Here is a tiny trained network, its code and every weight. The questions are about switching its units off for an input and a target symbol, where a switched-off unit gives its printed mean instead of its output.

import numpy as np


def w(rows, s, z=0):
    codes = np.array(rows[::2]) - 128.0
    scale = np.full(codes.shape[1], s)
    scale[-1] = z or s
    return codes * scale


def f(y):
    return np.maximum(y, 0)


def softmax(a):
    e = np.exp(a - a.max(-1, keepdims=True))
    return e / e.sum(-1, keepdims=True)


def log_softmax(a):
    a = a - a.max(-1, keepdims=True)
    return a - np.log(np.exp(a).sum(-1, keepdims=True))


def net(x, mask):
    ids = ['βγεζηθλξσφω'.index(c) for c in x.split()]
    T = len(ids)
    res = E[ids] + P[:T]
    u = 0
    for l in range(2):
        q, k, v = (res @ M[l].T for M in (Q, K, V))
        z = softmax(np.where(np.tri(T) > 0, q @ k.T / 3**0.5, -1e9)) @ v
        res = res + np.where(mask[u], z, O[l][:, -1]) @ O[l][:, :-1]
        u += 1
        y = f(res @ A[l][:, :-1].T + A[l][:, -1])
        res = res + np.where(mask[u : u + 16], y, B[l][:, -1]) @ B[l][:, :-1]
        u += 16
    return log_softmax(res[-1] @ U[:, :-1].T + U[:, -1])


Q, K, V, O, A, B = {}, {}, {}, {}, {}, {}
E = w([
[197,149,112,161,173,102,96,85,102,84,120],'β',
[142,70,90,111,112,161,167,154,140,68,184],'γ',
[179,96,156,175,34,86,200,9,178,134,126],'ε',
[134,34,148,134,88,112,110,118,101,45,131],'ζ',
[162,63,100,176,76,152,187,190,53,173,119],'η',
[78,82,172,106,193,107,78,228,157,76,104],'θ',
[114,227,182,216,70,41,123,180,116,70,144],'λ',
[129,159,167,43,121,136,195,192,202,134,136],'ξ',
[107,159,175,198,171,97,133,110,205,166,112],'σ',
[123,61,173,125,156,163,177,95,213,121,123],'φ',
[65,131,91,91,112,32,164,151,223,96,155],'ω',
],0.014)
P = w([
[156,111,136,91,203,122,34,159,95,162,254],'0',
[176,120,122,170,118,110,144,95,130,91,135],'1',
[158,116,147,161,104,86,139,107,145,96,136],'2',
[164,129,134,156,145,111,139,121,143,92,114],'3',
[152,113,145,164,147,105,145,133,133,69,108],'4',
[156,123,134,166,173,113,144,146,141,62,89],'5',
[153,122,138,165,144,118,162,152,153,65,100],'6',
[133,105,146,157,131,98,155,151,162,53,101],'7',
],0.0083)
Q[0] = w([
[189,108,143,162,140,14,175,109,177,2,157],'0.h1',
[73,176,96,81,137,195,110,102,68,188,114],'0.h1',
[102,85,86,162,108,187,123,174,18,216,88],'0.h1',
],0.0082)
K[0] = w([
[119,104,128,123,148,127,127,151,58,255,126],'0.h1',
[144,120,87,122,158,81,154,82,179,38,93],'0.h1',
[84,156,169,130,171,151,148,134,195,63,50],'0.h1',
],0.0083)
V[0] = w([
[133,209,109,160,126,65,36,197,109,130,96],'0.h1',
[165,124,27,164,44,196,246,255,59,195,81],'0.h1',
[94,28,147,181,104,178,50,137,44,121,30],'0.h1',
],0.0046)
O[0] = w([
[69,148,104,85,125,83,166,1,120,158,156,137],'0.h1',
[126,119,119,95,127,120,192,135,87,147,77,2],'0.h1',
[189,83,70,168,187,64,191,91,119,129,154,82],'0.h1',
],0.01,0.0043)
A[0] = w([
[36,137,187,85,128,113,99,195,128,88,159,187],'0.n1',
[152,155,131,246,120,58,40,138,72,34,124,111],'0.n2',
[85,57,121,129,186,103,72,130,122,227,151,130],'0.n3',
[146,160,112,108,195,165,84,165,243,143,243,216],'0.n4',
[102,181,189,157,211,75,118,83,141,164,160,116],'0.n5',
[142,115,129,18,107,201,148,192,37,180,153,219],'0.n6',
[187,203,139,206,85,89,166,35,60,123,71,57],'0.n7',
[59,46,99,128,38,101,178,126,176,98,99,111],'0.n8',
[59,216,56,142,131,48,148,112,121,95,122,181],'0.n9',
[210,135,68,131,101,98,177,81,3,155,138,36],'0.n10',
[195,126,207,37,143,173,158,122,146,148,135,225],'0.n11',
[183,73,159,102,129,119,128,89,106,92,105,82],'0.n12',
[71,175,134,119,52,89,167,135,106,150,217,247],'0.n13',
[207,122,132,162,91,105,103,126,162,161,154,88],'0.n14',
[154,96,149,82,31,97,138,84,191,106,70,75],'0.n15',
[128,140,203,214,145,143,148,192,206,79,53,248],'0.n16',
],0.0056,0.0014)
B[0] = w([
[68,185,139,97,86,216,133,151,145,128,129,218],'0.n1',
[155,88,61,130,111,131,154,69,204,167,167,217],'0.n2',
[106,148,76,77,180,93,115,185,106,78,131,147],'0.n3',
[65,147,127,125,103,121,86,103,141,70,135,229],'0.n4',
[95,137,172,100,177,100,88,71,153,163,118,167],'0.n5',
[131,95,146,145,59,128,138,185,80,78,113,142],'0.n6',
[35,127,178,78,123,146,142,180,135,126,202,168],'0.n7',
[187,164,126,129,223,133,116,143,107,175,90,179],'0.n8',
[233,69,220,172,123,144,213,100,132,158,87,156],'0.n9',
[65,107,129,89,151,111,130,220,143,138,177,146],'0.n10',
[129,54,113,254,36,164,170,127,189,137,151,152],'0.n11',
[134,148,52,170,119,159,82,179,139,136,179,152],'0.n12',
[133,107,192,141,104,185,157,132,178,119,89,161],'0.n13',
[131,149,83,100,141,137,138,73,173,83,150,161],'0.n14',
[159,174,84,172,171,160,85,171,88,82,160,171],'0.n15',
[76,80,94,147,98,144,192,32,166,205,110,254],'0.n16',
],0.0061,0.0084)
Q[1] = w([
[146,135,106,139,76,185,109,129,156,94,183],'1.h1',
[189,138,114,121,130,98,143,111,60,212,95],'1.h1',
[98,193,165,129,89,208,2,52,235,32,201],'1.h1',
],0.0074)
K[1] = w([
[93,116,125,125,142,107,38,120,105,150,148],'1.h1',
[130,122,57,165,158,135,170,164,137,159,83],'1.h1',
[137,187,146,92,111,142,58,141,109,80,254],'1.h1',
],0.0096)
V[1] = w([
[216,130,71,167,197,1,120,31,103,140,117],'1.h1',
[224,50,113,178,66,204,176,131,120,151,145],'1.h1',
[164,101,30,42,144,126,96,241,64,49,203],'1.h1',
],0.0059)
O[1] = w([
[191,77,198,132,165,156,76,66,222,57,74,8],'1.h1',
[89,198,9,48,74,161,253,26,144,32,129,64],'1.h1',
[47,234,152,255,199,4,152,148,190,81,63,152],'1.h1',
],0.0075,0.012)
A[1] = w([
[107,115,176,160,136,112,163,152,92,128,143,175],'1.n1',
[95,107,106,158,103,77,134,168,133,154,95,232],'1.n2',
[123,151,99,33,41,198,109,73,51,187,158,15],'1.n3',
[122,181,102,147,174,98,104,89,196,29,17,36],'1.n4',
[135,45,202,131,146,86,122,150,134,113,48,200],'1.n5',
[213,137,158,1,132,192,116,106,105,189,133,103],'1.n6',
[131,80,72,65,200,96,130,196,83,104,70,137],'1.n7',
[76,215,104,101,114,75,194,114,29,95,101,52],'1.n8',
[113,138,129,97,207,125,24,139,131,218,189,79],'1.n9',
[157,95,198,131,107,143,51,72,131,109,147,124],'1.n10',
[135,121,196,137,118,134,105,187,157,197,139,1],'1.n11',
[77,175,100,109,148,51,156,101,198,97,118,119],'1.n12',
[117,129,93,140,120,81,139,143,58,232,97,44],'1.n13',
[171,116,117,30,106,201,181,34,165,30,137,139],'1.n14',
[122,109,100,100,148,122,157,195,4,182,134,6],'1.n15',
[212,84,157,133,170,156,128,102,157,78,50,71],'1.n16',
],0.0059,0.0023)
B[1] = w([
[110,82,106,96,130,88,87,85,135,154,134,196],'1.n1',
[129,113,122,69,209,109,155,121,122,102,181,233],'1.n2',
[87,107,204,155,254,124,103,95,214,147,116,238],'1.n3',
[120,102,194,81,27,139,117,102,66,91,231,201],'1.n4',
[196,207,102,75,165,171,159,149,189,125,166,214],'1.n5',
[35,58,144,198,207,116,158,117,70,73,92,171],'1.n6',
[120,96,88,108,101,151,171,145,167,199,176,145],'1.n7',
[169,176,156,125,161,178,66,161,140,205,16,214],'1.n8',
[218,66,83,107,57,127,129,195,116,114,79,250],'1.n9',
[128,200,93,173,129,255,154,213,90,124,89,193],'1.n10',
[97,170,89,162,49,97,173,158,115,84,99,228],'1.n11',
[140,92,122,196,92,203,204,132,38,86,134,207],'1.n12',
[113,193,151,27,103,133,79,100,147,51,147,204],'1.n13',
[108,146,148,179,94,11,57,64,152,184,17,196],'1.n14',
[162,165,183,111,106,96,56,60,135,124,130,210],'1.n15',
[150,198,138,40,150,156,130,63,63,81,178,165],'1.n16',
],0.0051,0.011)
U = w([
[118,73,14,95,186,140,194,126,199,188,255,204],'β',
[124,80,164,89,38,12,132,103,46,158,116,181],'γ',
[95,98,161,143,101,77,124,81,84,65,156,37],'ε',
[184,109,98,139,71,161,142,149,93,172,26,142],'ζ',
[178,124,157,63,118,63,154,102,96,122,67,250],'η',
[129,118,132,173,202,40,106,141,164,152,95,116],'θ',
[115,180,134,109,170,123,96,101,120,185,106,31],'λ',
[159,175,159,126,159,163,88,103,139,85,86,58],'ξ',
[86,161,85,204,144,117,138,117,22,96,36,158],'σ',
[92,68,203,141,178,100,116,82,46,156,84,126],'φ',
[96,114,68,159,74,85,51,57,161,110,19,118],'ω',
],0.0041,0.0021)

Each question gives the input, a string of symbols that net reads in full, and the target symbol t.
The units are the heads (3 rows each of Q, K, V and O) and the neurons (one row each of A and B). Each row of codes is followed by its name. A weight is (code - 128) times the scale printed after its matrix; where a second scale follows, it is the last column's (O, A, B and U).
mask holds one flag per unit, layer by layer, with each layer's heads first. A switched-off unit (its flag False) gives its mean, the last column of its rows in O or B, instead of its output. The means were averaged over made-up inputs and are rounded, as every weight is.
A unit's drop is (log p(t) with every unit on - log p(t) with that unit switched off) / (log p(t) with every unit on - log p(t) with every unit switched off).
The circuit of an input: a set's keep is (log p(t) with only the set's units on - log p(t) with every unit switched off) / (log p(t) with every unit on - log p(t) with every unit switched off). Starting from the 12 units with the biggest drops (on a tie, the unit counted first), units are removed one at a time, each time the one whose removal leaves the highest keep (on an exact tie, the one counted first), for as long as the keep stays at least 0.8.
units of the circuit, in order: the units of the circuit, biggest drop first
most important unit: the unit with the biggest drop
k most important neurons: the k neurons with the biggest drops, biggest first
top k neurons in layer l: the k neurons of layer l with the biggest drops, biggest first
drop of u: that unit's drop, to one decimal
input ξ θ θ ε, target λ: most important unit => 1.h1
input θ ξ λ, target θ: units of the circuit, in order => 1.h1, 0.h1, 0.n3, 0.n16
input ε ζ β φ σ σ ε, target ω: units of the circuit, in order => 1.h1, 1.n14
input γ θ φ γ ε θ θ λ, target σ: units of the circuit, in order => 1.h1, 1.n12, 0.n16
input γ θ λ φ θ γ θ σ, target σ: units of the circuit, in order => 1.h1, 1.n12, 0.n16
input θ γ σ θ η θ ω λ, target η: units of the circuit, in order => 0.h1, 0.n9, 1.h1
input ε ω ω θ γ σ, target ω: 2 most important neurons => 1.n14, 0.n16
input ξ θ θ σ θ η, target β: units of the circuit, in order => 0.h1, 1.h1
input β ε θ β η θ, target β: units of the circuit, in order => 0.h1, 1.n7, 1.h1, 1.n8
input ε σ ξ ε θ ω θ φ, target ω: units of the circuit, in order => 1.h1, 1.n14, 0.n16
input θ ω θ, target θ: units of the circuit, in order => 1.h1, 0.h1, 0.n3
input θ γ λ ε, target θ: top 3 neurons in layer 0 => 0.n3, 0.n16, 0.n4
input θ γ θ θ β, target θ: 2 most important neurons => 0.n3, 0.n16
input λ γ β, target φ: top 3 neurons in layer 0 => 0.n9, 0.n13, 0.n5
input ε φ ξ σ η σ, target φ: 2 most important neurons => 1.n6, 0.n16
input φ γ θ ξ ω, target β: most important unit => 0.h1
input η β ε, target σ: 2 most important neurons => 0.n7, 0.n15
input θ ζ ω θ η σ β, target φ: top 2 neurons in layer 1 => 1.n6, 1.n14
input ζ ε ω σ σ ζ θ ω, target ε: top 2 neurons in layer 0 => 0.n16, 0.n4
input σ ε θ γ γ, target ζ: top 2 neurons in layer 0 => 0.n5, 0.n3
input φ φ θ θ β, target β: top 2 neurons in layer 0 => 0.n2, 0.n4
input γ ε β σ η, target φ: top 2 neurons in layer 1 => 1.n6, 1.n3
input ω ε θ β ε ζ θ γ, target γ: top neuron in layer 1 => 1.n15
input ω β θ ζ ε, target γ: top 2 neurons in layer 0 => 0.n1, 0.n4
input γ σ θ ε λ β, target σ: top 2 neurons in layer 0 => 0.n16, 0.n6
input ζ β θ ε γ β, target ε: 2 most important neurons => 1.n4, 0.n16
input γ φ ξ θ, target σ: most important neuron => 1.n12
input σ λ η ε θ γ θ, target β: top 2 neurons in layer 1 => 1.n7, 1.n14
input θ ε β λ σ θ σ, target θ: drop of 0.n9 => 0.1
